Below are the code and all the weights of a small trained network. Each question names an input and a target symbol and asks about switching units off, where a switched-off unit gives its printed mean instead of its output.

import numpy as np


def w(rows, s, z=0):
    codes = np.array(rows[::2]) - 128.0
    scale = np.full(codes.shape[1], s)
    scale[-1] = z or s
    return codes * scale


def norm(h):
    return h / np.sqrt((h * h).mean(-1, keepdims=True) + 1e-5)


def softmax(a):
    e = np.exp(a - a.max(-1, keepdims=True))
    return e / e.sum(-1, keepdims=True)


def log_softmax(a):
    a = a - a.max(-1, keepdims=True)
    return a - np.log(np.exp(a).sum(-1, keepdims=True))


def net(x, mask):
    ids = ['ΘΛΠΣΨΩαβδεζημφ'.index(c) for c in x.split()]
    T = len(ids)
    res = E[ids] + P[:T]
    u = 0
    for l in range(2):
        r = norm(res)
        for j in range(3):
            rows = slice(2 * j, 2 * j + 2)
            q, k, v = (r @ M[l][rows].T for M in (Q, K, V))
            z = softmax(np.where(np.tri(T) > 0, q @ k.T / 2**0.5, -1e9)) @ v
            o = O[l][rows]
            res = res + np.where(mask[u + j], z, o[:, -1]) @ o[:, :-1]
        u += 3
    return log_softmax(norm(res)[-1] @ U[:, :-1].T + U[:, -1])


Q, K, V, O = {}, {}, {}, {}
E = w([
[164,142,115,118,142,114,106,58,75,81,108,153],'Θ',
[142,130,182,199,152,171,8,124,203,181,247,110],'Λ',
[130,174,125,86,128,182,164,65,96,122,187,60],'Π',
[167,182,113,160,68,167,174,191,176,70,88,90],'Σ',
[155,89,92,50,24,127,136,130,119,167,164,196],'Ψ',
[130,172,112,79,143,70,150,176,78,107,184,85],'Ω',
[135,252,53,141,126,151,161,150,106,157,114,203],'α',
[102,46,187,125,105,124,100,120,103,68,103,32],'β',
[242,140,198,129,197,125,192,187,112,99,135,157],'δ',
[126,172,158,177,60,118,77,171,40,161,88,108],'ε',
[132,110,78,192,115,67,159,99,122,157,154,124],'ζ',
[22,171,178,139,89,135,91,84,51,35,168,174],'η',
[68,115,130,133,172,183,88,85,51,163,70,139],'μ',
[147,157,186,120,146,102,139,99,186,135,80,145],'φ',
],0.029)
P = w([
[247,181,105,78,80,132,157,16,99,117,118,63],'0',
[254,137,104,92,80,127,148,40,106,131,108,47],'1',
[226,156,122,123,76,131,151,56,104,146,115,109],'2',
[196,140,171,133,70,120,122,72,92,102,137,88],'3',
[179,128,164,127,43,112,139,90,90,116,154,129],'4',
[143,105,191,136,57,149,146,60,101,116,161,123],'5',
[127,102,198,166,65,137,140,86,122,91,179,138],'6',
[119,44,227,149,72,152,150,94,122,78,198,166],'7',
[124,70,221,191,57,178,122,103,160,70,192,178],'8',
],0.0076)
Q[0] = w([
[168,128,169,141,31,137,144,96,89,119,184,177],'L0H0',
[156,251,254,247,101,138,135,66,23,72,147,105],'L0H0',
[105,117,33,206,122,197,243,205,31,76,207,90],'L0H1',
[230,129,191,158,49,133,76,30,32,126,93,129],'L0H1',
[99,131,201,186,183,133,109,146,143,61,105,155],'L0H2',
[37,173,200,132,62,164,148,123,123,23,214,236],'L0H2',
],0.0085)
K[0] = w([
[146,85,157,142,101,117,109,150,145,120,164,160],'L0H0',
[168,53,111,190,111,115,58,115,186,193,252,170],'L0H0',
[103,173,124,133,156,157,161,179,76,33,101,98],'L0H1',
[148,59,91,165,117,116,105,148,130,134,196,144],'L0H1',
[141,165,121,110,138,154,76,131,94,107,136,92],'L0H2',
[173,124,87,165,89,119,116,123,158,127,205,159],'L0H2',
],0.013)
V[0] = w([
[138,153,125,59,169,174,2,173,178,103,136,128],'L0H0',
[122,170,165,2,143,223,75,175,119,104,74,125],'L0H0',
[137,135,103,148,170,176,113,162,77,94,112,122],'L0H1',
[138,93,93,156,111,179,136,142,77,129,178,124],'L0H1',
[144,74,111,110,112,141,114,139,119,137,133,153],'L0H2',
[105,138,113,84,113,129,193,142,94,92,79,144],'L0H2',
],0.011)
O[0] = w([
[105,165,159,101,106,176,213,111,55,162,136,99,48],'L0H0',
[83,165,252,94,141,170,146,205,85,181,103,109,1],'L0H0',
[112,84,104,152,132,148,106,177,88,129,126,137,91],'L0H1',
[148,103,102,144,116,168,76,190,136,65,152,136,132],'L0H1',
[125,93,157,129,130,181,118,144,94,103,106,131,89],'L0H2',
[167,211,121,76,149,154,123,102,133,134,118,84,127],'L0H2',
],0.013,0.009)
Q[1] = w([
[195,144,157,112,43,175,101,53,100,35,178,166],'L1H0',
[133,172,160,108,173,118,85,172,102,96,62,122],'L1H0',
[112,148,75,42,123,107,103,204,146,117,91,158],'L1H1',
[98,89,136,110,131,120,143,120,131,112,152,80],'L1H1',
[179,116,121,173,106,197,175,247,157,156,148,66],'L1H2',
[202,112,171,123,177,105,214,127,162,119,100,156],'L1H2',
],0.014)
K[1] = w([
[130,54,133,163,84,130,113,131,155,178,199,165],'L1H0',
[143,152,126,79,118,131,125,135,146,90,67,163],'L1H0',
[132,165,99,85,138,146,41,171,158,142,177,120],'L1H1',
[122,86,109,105,109,119,146,127,130,126,153,132],'L1H1',
[129,146,106,121,108,141,197,254,137,120,95,103],'L1H2',
[195,134,168,132,196,91,219,104,176,134,112,160],'L1H2',
],0.018)
V[1] = w([
[90,176,121,245,236,115,131,117,117,101,108,56],'L1H0',
[157,137,138,170,133,178,104,94,146,166,196,92],'L1H0',
[117,151,140,118,194,128,43,133,186,135,115,107],'L1H1',
[128,130,149,178,120,163,112,120,145,124,126,146],'L1H1',
[92,164,156,49,139,66,138,152,155,146,80,136],'L1H2',
[165,133,80,83,130,85,101,99,131,93,56,126],'L1H2',
],0.013)
O[1] = w([
[115,117,67,250,167,107,180,99,97,112,138,107,64],'L1H0',
[158,132,101,92,118,143,154,89,99,145,164,100,254],'L1H0',
[173,176,112,105,139,119,135,109,106,118,100,74,99],'L1H1',
[160,118,131,128,118,132,115,112,130,119,120,146,110],'L1H1',
[103,110,127,155,136,103,104,137,142,101,108,153,137],'L1H2',
[83,99,144,119,92,124,160,164,105,130,115,171,219],'L1H2',
],0.02,0.0076)
U = w([
[122,59,121,102,65,144,247,105,30,99,104,190,95],'Θ',
[69,55,194,242,116,189,139,158,171,200,201,158,183],'Λ',
[168,174,85,81,88,164,205,42,104,185,180,48,117],'Π',
[130,164,113,169,24,198,224,158,178,48,53,77,27],'Σ',
[123,109,139,26,111,171,57,156,162,164,107,139,211],'Ψ',
[61,138,74,86,173,49,142,205,103,137,170,70,132],'Ω',
[114,240,30,141,153,178,139,140,121,196,117,233,65],'α',
[108,15,180,132,115,132,127,113,135,63,80,3,73],'β',
[237,126,181,148,222,125,158,153,89,75,120,172,65],'δ',
[185,145,143,212,41,69,59,141,62,223,109,109,52],'ε',
[131,35,44,179,127,134,99,114,189,82,128,179,207],'ζ',
[89,210,164,159,122,153,83,72,93,10,150,159,3],'η',
[70,77,74,138,246,226,98,129,102,179,41,101,234],'μ',
[97,162,167,151,134,66,179,50,172,192,54,111,136],'φ',
],0.0078,0.0053)

Each question gives the input, a string of symbols that net reads in full, and the target symbol t.
The units are the heads (2 rows each of Q, K, V and O). Each row of codes is followed by its name. A weight is (code - 128) times the scale printed after its matrix; where a second scale follows, it is the last column's (O and U).
mask holds one flag per head, layer by layer. A switched-off head (its flag False) gives its mean, the last column of its rows in O, instead of its output. The means were averaged over made-up inputs and are rounded, as every weight is.
A unit's drop is (log p(t) with every unit on - log p(t) with that unit switched off) / (log p(t) with every unit on - log p(t) with every unit switched off).
The circuit of an input: a set's keep is (log p(t) with only the set's units on - log p(t) with every unit switched off) / (log p(t) with every unit on - log p(t) with every unit switched off). Starting from all 6 units, units are removed one at a time, each time the one whose removal leaves the highest keep (on an exact tie, the one counted first), for as long as the keep stays at least 0.8.
circuit, biggest first: the units of the circuit, biggest drop first
unit that matters most: the unit with the biggest drop
heads that matter: for each layer, one digit per head in row order, 1 if its drop is at least 0.15 and else 0, layers parted by /
drop of u: that unit's drop, to one decimal
input Σ φ Π δ Σ Λ, target Π: heads that matter -> 000 / 100
input η Λ φ η, target Θ: unit that matters most -> L0H2
input μ Ψ ε Ω φ μ, target Ψ: heads that matter -> 010 / 100
input η Σ Ψ ζ Ψ μ, target Ψ: heads that matter -> 001 / 100
input δ ε φ Σ μ Ω φ Λ, target Π: heads that matter -> 100 / 100
input α Λ Π η, target Π: circuit, biggest first -> [L1H2, L0H0]
input φ Λ ε η δ, target Π: heads that matter -> 100 / 101
input δ φ φ β μ, target μ: heads that matter -> 110 / 100
input φ Θ η Σ φ ε φ ζ Ψ, target Ψ: circuit, biggest first -> [L0H0, L1H0]
input ε Σ ζ φ η φ Σ, target ζ: heads that matter -> 100 / 000
input Θ β Σ Ψ Θ, target Ψ: heads that matter -> 000 / 100
input Σ Ω Λ μ ζ Θ Θ φ α, target Π: heads that matter -> 000 / 100
input Π φ η Σ Λ Ψ Ω, target Θ: circuit, biggest first -> [L0H2, L0H0]
input β ε Λ δ Ω δ φ ε, target Θ: heads that matter -> 001 / 110
input ε Ψ Θ Σ Λ δ β, target Π: circuit, biggest first -> [L1H0]
input Λ η η ζ, target Π: heads that matter -> 000 / 001
input Λ ε η η φ φ η, target Λ: heads that matter -> 101 / 010
input η φ Θ φ Θ, target Θ: drop of L1H2 -> 1.0
input ζ Ω Σ Λ φ, target Π: drop of L0H0 -> 0.5
input Ω ζ α α δ η Π δ, target ζ: unit that matters most -> L0H0
input η Λ Σ Σ η, target Θ: drop of L0H2 -> 0.6
